[[-67 -69   0 -38 -98  41 -90 -76   1]
 [ -1  -1 -57 -24  22 -84  14   5 -57]
 [-47 -48 -28 -39 -56 -18 -53 -49 -28]
 [ 53  55 -47  13  93 -83  77  60 -43]
 [-42 -42 -33 -38 -46 -29 -44 -43 -33]
 [-60 -61  -9 -38 -83  20 -77 -65  -9]
 [-40 -39 -40 -40 -39 -40 -39 -39 -40]]
|
[[-69   0 -38 -98  41 -90 -76   1 -67]
 [ -1 -57 -24  22 -84  14   5 -57  -1]
 [-48 -28 -39 -56 -18 -53 -49 -28 -47]
 [ 55 -47  13  93 -83  77  60 -43  53]
 [-42 -33 -38 -46 -29 -44 -43 -33 -42]
 [-61  -9 -38 -83  20 -77 -65  -9 -60]
 [-39 -40 -40 -39 -40 -39 -39 -40 -40]]

[[ 11   0   3 -29   3   8   2 -13 -10  -1  15  13   2 -10]
 [-23  -4   2 -11   1 -11   0  36  -3  -4 -31 -15   7 -49]
 [-32  39  -8  65  -2 -19   6 -75 -68  36  65  59   9 -44]
 [-53  27 -12  55  -8 -46 -10 -87 -84  30  56  83  -2 -72]
 [-43  37  -5  47  -3 -21   1 -70 -64  37  45  74  12 -90]]
|
[[  0   3 -29   3   8   2 -13 -10  -1  15  13   2 -10  11]
 [ -4   2 -11   1 -11   0  36  -3  -4 -31 -15   7 -49 -23]
 [ 39  -8  65  -2 -19   6 -75 -68  36  65  59   9 -44 -32]
 [ 27 -12  55  -8 -46 -10 -87 -84  30  56  83  -2 -72 -53]
 [ 37  -5  47  -3 -21   1 -70 -64  37  45  74  12 -90 -43]]

[[ 25  19  24  17]
 [-47  36  27  68]
 [-47  47  30  77]
 [-55  46  26  69]
 [ 31  26  41  45]
 [ 37  27  35  31]
 [-48  44  24  76]
 [ 16  28  27  21]
 [ 29  37  35  33]
 [-51  42  24  70]]
|
[[ 19  24  17  25]
 [ 36  27  68 -47]
 [ 47  30  77 -47]
 [ 46  26  69 -55]
 [ 26  41  45  31]
 [ 27  35  31  37]
 [ 44  24  76 -48]
 [ 28  27  21  16]
 [ 37  35  33  29]
 [ 42  24  70 -51]]

[[-23 -22 -60 -12  26   3]
 [-86 -86  79  21  64  -3]
 [-70 -83  33 -10 -86 -75]
 [ -7  43 -41 -37  25  31]
 [-80  21 -24  20 -37  61]
 [ 84  32  60 -81 -25  79]
 [  0  55 -36   3  32 -76]
 [-81  34  18 -73  24 -36]
 [ 50  85 -55 -26  29 -58]
 [ -3   6 -14  22  49   5]
 [  7 -75  24 -71 -65 -73]]
|
[[-22 -60 -12  26   3 -23]
 [-86  79  21  64  -3 -86]
 [-83  33 -10 -86 -75 -70]
 [ 43 -41 -37  25  31  -7]
 [ 21 -24  20 -37  61 -80]
 [ 32  60 -81 -25  79  84]
 [ 55 -36   3  32 -76   0]
 [ 34  18 -73  24 -36 -81]
 [ 85 -55 -26  29 -58  50]
 [  6 -14  22  49   5  -3]
 [-75  24 -71 -65 -73   7]]

[[  6  12   4]
 [  2  59  76]
 [  4 -11  -3]
 [ 18 -11   2]]
|
[[ 12   4   6]
 [ 59  76   2]
 [-11  -3   4]
 [-11   2  18]]

[[-58  32 -29]
 [-54  47  -6]
 [-55  58   6]
 [-20  38  15]
 [-54  29 -33]
 [ -5  48  36]
 [ -7  43  33]
 [-59  59  17]
 [-53  57   6]
 [-54  75  43]
 [-30  39  -3]
 [-47  30 -26]]
|
[[ 32 -29 -58]
 [ 47  -6 -54]
 [ 58   6 -55]
 [ 38  15 -20]
 [ 29 -33 -54]
 [ 48  36  -5]
 [ 43  33  -7]
 [ 59  17 -59]
 [ 57   6 -53]
 [ 75  43 -54]
 [ 39  -3 -30]
 [ 30 -26 -47]]

[[  0  10  38  78  55  29  23 -21 -47 -35 -64 -53 -13]
 [-39 -68 -42  -9   3  13  48  78  45  29  17 -31 -44]
 [ 38  29   8 -40 -41 -46 -69 -31  -6   5  18  60  75]
 [  9  34  77  59  30  25 -16 -47 -35 -61 -57 -15  -1]
 [-36 -65 -51 -12   0  11  39  78  53  29  23 -22 -47]
 [ 75  39  29   9 -39 -41 -44 -69 -33  -6   4  17  58]]
|
[[ 10  38  78  55  29  23 -21 -47 -35 -64 -53 -13   0]
 [-68 -42  -9   3  13  48  78  45  29  17 -31 -44 -39]
 [ 29   8 -40 -41 -46 -69 -31  -6   5  18  60  75  38]
 [ 34  77  59  30  25 -16 -47 -35 -61 -57 -15  -1   9]
 [-65 -51 -12   0  11  39  78  53  29  23 -22 -47 -36]
 [ 39  29   9 -39 -41 -44 -69 -33  -6   4  17  58  75]]
---
[[  0 -33 -53]
 [  0  11 -16]
 [ 21  95 -48]
 [  0 -16 -31]]
|
[[  0 -33 -53]
 [ 21  95 -48]
 [  0 -16 -31]
 [  0  11 -16]]

[[-52  40 -10   1 -30  23]
 [-40  82  71  71  51  93]
 [-44  28 -25  -8 -34   8]
 [-11  39  26  62  59  88]
 [-46  30 -28 -23 -47   5]
 [-44  35 -22 -31 -48  13]
 [-46  70  48  61  34  81]
 [-51  59  27  49  16  66]
 [-50  36 -23 -13 -42   8]
 [-46  44  -5 -14 -34  25]
 [-49  37 -12 -11 -40   5]]
|
[[-46  30 -28 -23 -47   5]
 [-44  28 -25  -8 -34   8]
 [-50  36 -23 -13 -42   8]
 [-44  35 -22 -31 -48  13]
 [-49  37 -12 -11 -40   5]
 [-52  40 -10   1 -30  23]
 [-46  44  -5 -14 -34  25]
 [-11  39  26  62  59  88]
 [-51  59  27  49  16  66]
 [-46  70  48  61  34  81]
 [-40  82  71  71  51  93]]

[[ 37 -15 -44   1  13 -37 -14   2   8  -8 -12 -60]
 [ 45 -11 -19   9  13 -45 -39 -39 -10   2 -21  10]
 [ 20   6   9   8  -9 -20  17  76  19   8   5  18]
 [ 16   5  33  18   7 -16   0  19 -55  25 -34   5]
 [ 54 -12   7 -18  59 -54   7   8  -5 -16   3  -9]]
|
[[ 37 -15 -44   1  13 -37 -14   2   8  -8 -12 -60]
 [ 45 -11 -19   9  13 -45 -39 -39 -10   2 -21  10]
 [ 54 -12   7 -18  59 -54   7   8  -5 -16   3  -9]
 [ 20   6   9   8  -9 -20  17  76  19   8   5  18]
 [ 16   5  33  18   7 -16   0  19 -55  25 -34   5]]

[[-39   9 -25  28 -35  21]
 [ 17   1  19  -8   1   0]
 [ 14 -43   1 -68   5 -55]
 [ 34 -36   8 -72  46 -59]
 [ -6 -18 -21 -25  22 -28]
 [  0   4  16  14 -37  16]]
|
[[-39   9 -25  28 -35  21]
 [ -6 -18 -21 -25  22 -28]
 [ 14 -43   1 -68   5 -55]
 [ 34 -36   8 -72  46 -59]
 [  0   4  16  14 -37  16]
 [ 17   1  19  -8   1   0]]

[[ 45  16  -8  25 -78 -62 -25  41 -73 -33 -82 -22  54 -67]
 [ 28  24 -20  -2 -56 -36 -31  38 -36 -13 -26 -25  27 -27]
 [ 11   1  30  25  65  46  39   4  56  23  52  30  21  45]]
|
[[ 28  24 -20  -2 -56 -36 -31  38 -36 -13 -26 -25  27 -27]
 [ 45  16  -8  25 -78 -62 -25  41 -73 -33 -82 -22  54 -67]
 [ 11   1  30  25  65  46  39   4  56  23  52  30  21  45]]

[[ 55 -24 -31 -21 -26  13  10  19   9  20]
 [-78  31 -11 -18  15 -37 -60  56  -2  76]
 [ 75 -23   2  22  -4  32  51  -8  20 -36]
 [-28  27  29  69  58  12  21  14  23 -41]
 [ 38 -19 -23 -52 -47  -2  -6  -6 -17  37]
 [ 83 -22   9  31   0  42  62 -21  21 -54]]
|
[[ 55 -24 -31 -21 -26  13  10  19   9  20]
 [ 38 -19 -23 -52 -47  -2  -6  -6 -17  37]
 [-78  31 -11 -18  15 -37 -60  56  -2  76]
 [ 75 -23   2  22  -4  32  51  -8  20 -36]
 [ 83 -22   9  31   0  42  62 -21  21 -54]
 [-28  27  29  69  58  12  21  14  23 -41]]
---
[[ 33  48   4 -69]
 [-82 -53  16  31]
 [ -6 -23   4  41]
 [ 99  26  67  40]]
|
[[ 48   4]
 [-53  16]]

[[ 49 -46 -76  93  12]
 [101  20  44  17  49]
 [ -4  63  88 -23  35]
 [ 45 -43 -68  49  -8]]
|
[[-46 -76]
 [ 20  44]]

[[ 54  81  10  75]
 [-13   8 -41  14]]
|
[[ 81  10]
 [  8 -41]]

[[-61  29  -6]
 [ 68 -23  29]
 [ 84 -56  49]
 [-85 -65  41]]
|
[[ 29  -6]
 [-23  29]]

[[-82  21 -76 -30]
 [-76 -24 -10 -36]]
|
[[ 21 -76]
 [-24 -10]]

[[ 17  91  -3   0]
 [ -3  99  -6   2]
 [ -6 -74  -4   1]
 [ 56   4  62  -3]]
|
[[91 -3]
 [99 -6]]
